Below are the code and all the weights of a small trained network. Each question names an input and a class and asks about switching units off, where a switched-off unit gives its printed mean instead of its output.

import numpy as np


def w(rows, s, z=0):
    codes = np.array(rows[::2]) - 128.0
    scale = np.full(codes.shape[1], s)
    scale[-1] = z or s
    return codes * scale


def norm(h):
    return h / np.sqrt((h * h).mean(-1, keepdims=True) + 1e-5)


def f(y):
    return y / 2 * (1 + np.tanh(0.7978845608 * (y + 0.044715 * y**3)))


def log_softmax(a):
    a = a - a.max(-1, keepdims=True)
    return a - np.log(np.exp(a).sum(-1, keepdims=True))


def net(x, mask):
    res = np.array(x, float).reshape(1, 7) / 4 @ E
    u = 0
    for l in range(3):
        y = f(norm(res) @ A[l][:, :-1].T + A[l][:, -1])
        res = res + np.where(mask[u : u + 5], y, B[l][:, -1]) @ B[l][:, :-1]
        u += 5
    return log_softmax(norm(res)[-1] @ U[:, :-1].T + U[:, -1])


A, B = {}, {}
E = w([
[66,179,139,70,152,84,205],'x0',
[66,132,35,139,156,156,115],'x1',
[134,117,113,147,111,106,142],'x2',
[122,126,124,147,122,117,132],'x3',
[150,153,101,101,130,77,72],'x4',
[122,189,149,144,111,170,114],'x5',
[74,99,153,66,7,129,88],'x6',
],0.012)
A[0] = w([
[146,160,134,147,214,118,141,10],'0.n0',
[128,62,181,132,129,224,223,144],'0.n1',
[118,254,135,136,92,133,174,62],'0.n2',
[186,182,125,86,137,61,67,3],'0.n3',
[155,116,80,156,114,128,107,141],'0.n4',
],0.014,0.0024)
B[0] = w([
[125,128,160,137,5,177,209,208],'0.n0',
[124,190,97,151,131,32,54,255],'0.n1',
[131,29,126,148,178,110,96,207],'0.n2',
[98,198,123,162,147,69,81,181],'0.n3',
[62,100,169,204,145,150,173,168],'0.n4',
],0.014,0.0072)
A[1] = w([
[32,145,85,94,139,87,26,123],'1.n0',
[110,152,6,110,154,169,135,2],'1.n1',
[201,117,158,215,135,207,60,39],'1.n2',
[97,122,152,58,203,72,235,83],'1.n3',
[46,229,135,139,158,103,179,61],'1.n4',
],0.011,0.0025)
B[1] = w([
[181,67,92,214,47,153,160,254],'1.n0',
[43,156,125,107,182,120,184,144],'1.n1',
[114,9,143,136,178,103,111,184],'1.n2',
[147,9,205,210,191,165,13,176],'1.n3',
[175,103,93,216,74,193,48,189],'1.n4',
],0.011,0.0093)
A[2] = w([
[71,120,75,165,189,176,172,173],'2.n0',
[225,165,220,113,174,50,132,126],'2.n1',
[251,170,102,197,247,160,188,84],'2.n2',
[110,149,84,181,152,102,29,149],'2.n3',
[199,46,132,183,92,133,168,252],'2.n4',
],0.014,0.0018)
B[2] = w([
[137,183,129,105,151,108,55,161],'2.n0',
[80,155,39,136,159,172,80,157],'2.n1',
[118,61,128,87,3,104,141,160],'2.n2',
[186,120,130,138,134,104,210,194],'2.n3',
[117,182,151,66,190,144,152,252],'2.n4',
],0.018,0.019)
U = w([
[176,127,119,206,74,93,159,153],'0',
[136,21,190,128,183,123,123,84],'1',
[83,114,183,63,2,160,167,99],'2',
[151,173,148,120,141,143,155,253],'3',
[87,177,78,166,145,129,66,41],'4',
[137,119,146,105,161,115,168,137],'5',
],0.012,0.0036)

Each question gives the input, the list of numbers given to net, and the class t.
The units are the neurons (one row each of A and B). Each row of codes is followed by its name. A weight is (code - 128) times the scale printed after its matrix; where a second scale follows, it is the last column's (A, B and U).
mask holds one flag per neuron, layer by layer. A switched-off neuron (its flag False) gives its mean, the last column of its row in B, instead of its output. The means were averaged over made-up inputs and are rounded, as every weight is.
A unit's drop is (log p(t) with every unit on - log p(t) with that unit switched off) / (log p(t) with every unit on - log p(t) with every unit switched off).
most important unit: the unit with the biggest drop
k most important neurons: the k neurons with the biggest drops, biggest first
k most important neurons of layer l: the k neurons of layer l with the biggest drops, biggest first
input [7,-4,7,4,0,8,6], class 5: 2 most important neurons -> [0.n2, 2.n2]
input [-6,-1,-6,3,-8,7,2], class 0: 2 most important neurons -> [0.n1, 0.n2]
input [8,-5,8,-4,7,2,-1], class 1: 2 most important neurons -> [0.n2, 0.n1]
input [8,-6,-8,4,5,-4,1], class 1: 2 most important neurons -> [1.n3, 0.n1]
input [8,1,6,-5,8,-7,-1], class 0: most important unit -> 0.n3
input [8,6,-1,3,-5,-4,-7], class 1: 2 most important neurons -> [1.n3, 2.n2]
input [-2,6,4,-7,-7,6,7], class 0: 3 most important neurons -> [0.n1, 0.n0, 2.n2]
input [-5,-7,-3,6,2,-3,1], class 4: 3 most important neurons of layer 1 -> [1.n0, 1.n4, 1.n3]
input [-1,8,8,5,0,3,-8], class 2: 2 most important neurons -> [2.n2, 0.n1]
input [-5,-8,-7,4,0,8,-1], class 4: 4 most important neurons -> [2.n1, 1.n0, 1.n4, 1.n3]
input [6,-8,7,-6,1,2,-8], class 2: 2 most important neurons -> [2.n2, 0.n0]
input [3,-5,6,-6,4,8,4], class 5: 4 most important neurons -> [0.n2, 1.n0, 0.n1, 0.n0]
input [-2,6,-8,1,-2,8,3], class 5: 2 most important neurons of layer 1 -> [1.n0, 1.n2]
input [1,-3,-7,0,8,0,8], class 0: most important neuron of layer 0 -> [0.n3]
input [4,-8,-3,4,6,-3,4], class 4: 3 most important neurons -> [2.n1, 0.n1, 0.n4]
input [-7,-7,-1,7,-1,7,3], class 1: 3 most important neurons -> [1.n2, 0.n0, 2.n0]
input [2,-8,-7,-1,-8,5,6], class 0: 3 most important neurons -> [0.n1, 2.n4, 0.n0]
input [-2,-8,-1,6,-4,1,3], class 4: 3 most important neurons -> [2.n1, 1.n4, 0.n3]
input [5,0,1,-5,8,-6,-3], class 0: 2 most important neurons of layer 0 -> [0.n3, 0.n2]
input [-1,-3,8,-4,4,7,4], class 5: 3 most important neurons -> [0.n1, 0.n2, 2.n4]
input [-3,-1,4,5,4,-7,0], class 5: most important unit -> 0.n1
input [-5,-8,3,3,0,0,2], class 4: 2 most important neurons of layer 2 -> [2.n1, 2.n3]
input [-8,2,7,2,-1,-1,-2], class 1: 2 most important neurons of layer 0 -> [0.n0, 0.n1]
input [0,-4,4,7,7,-3,-8], class 2: 2 most important neurons of layer 0 -> [0.n1, 0.n0]
input [-5,1,-2,1,-7,7,-3], class 0: 2 most important neurons of layer 2 -> [2.n2, 2.n4]
input [-7,6,-7,-4,6,8,1], class 5: 2 most important neurons of layer 0 -> [0.n1, 0.n2]
input [-6,7,2,8,-8,7,-6], class 0: 3 most important neurons of layer 2 -> [2.n2, 2.n3, 2.n4]
input [8,-2,2,8,-1,5,-4], class 1: most important unit -> 0.n2
input [6,5,8,6,-6,6,-8], class 2: 3 most important neurons of layer 0 -> [0.n0, 0.n3, 0.n2]
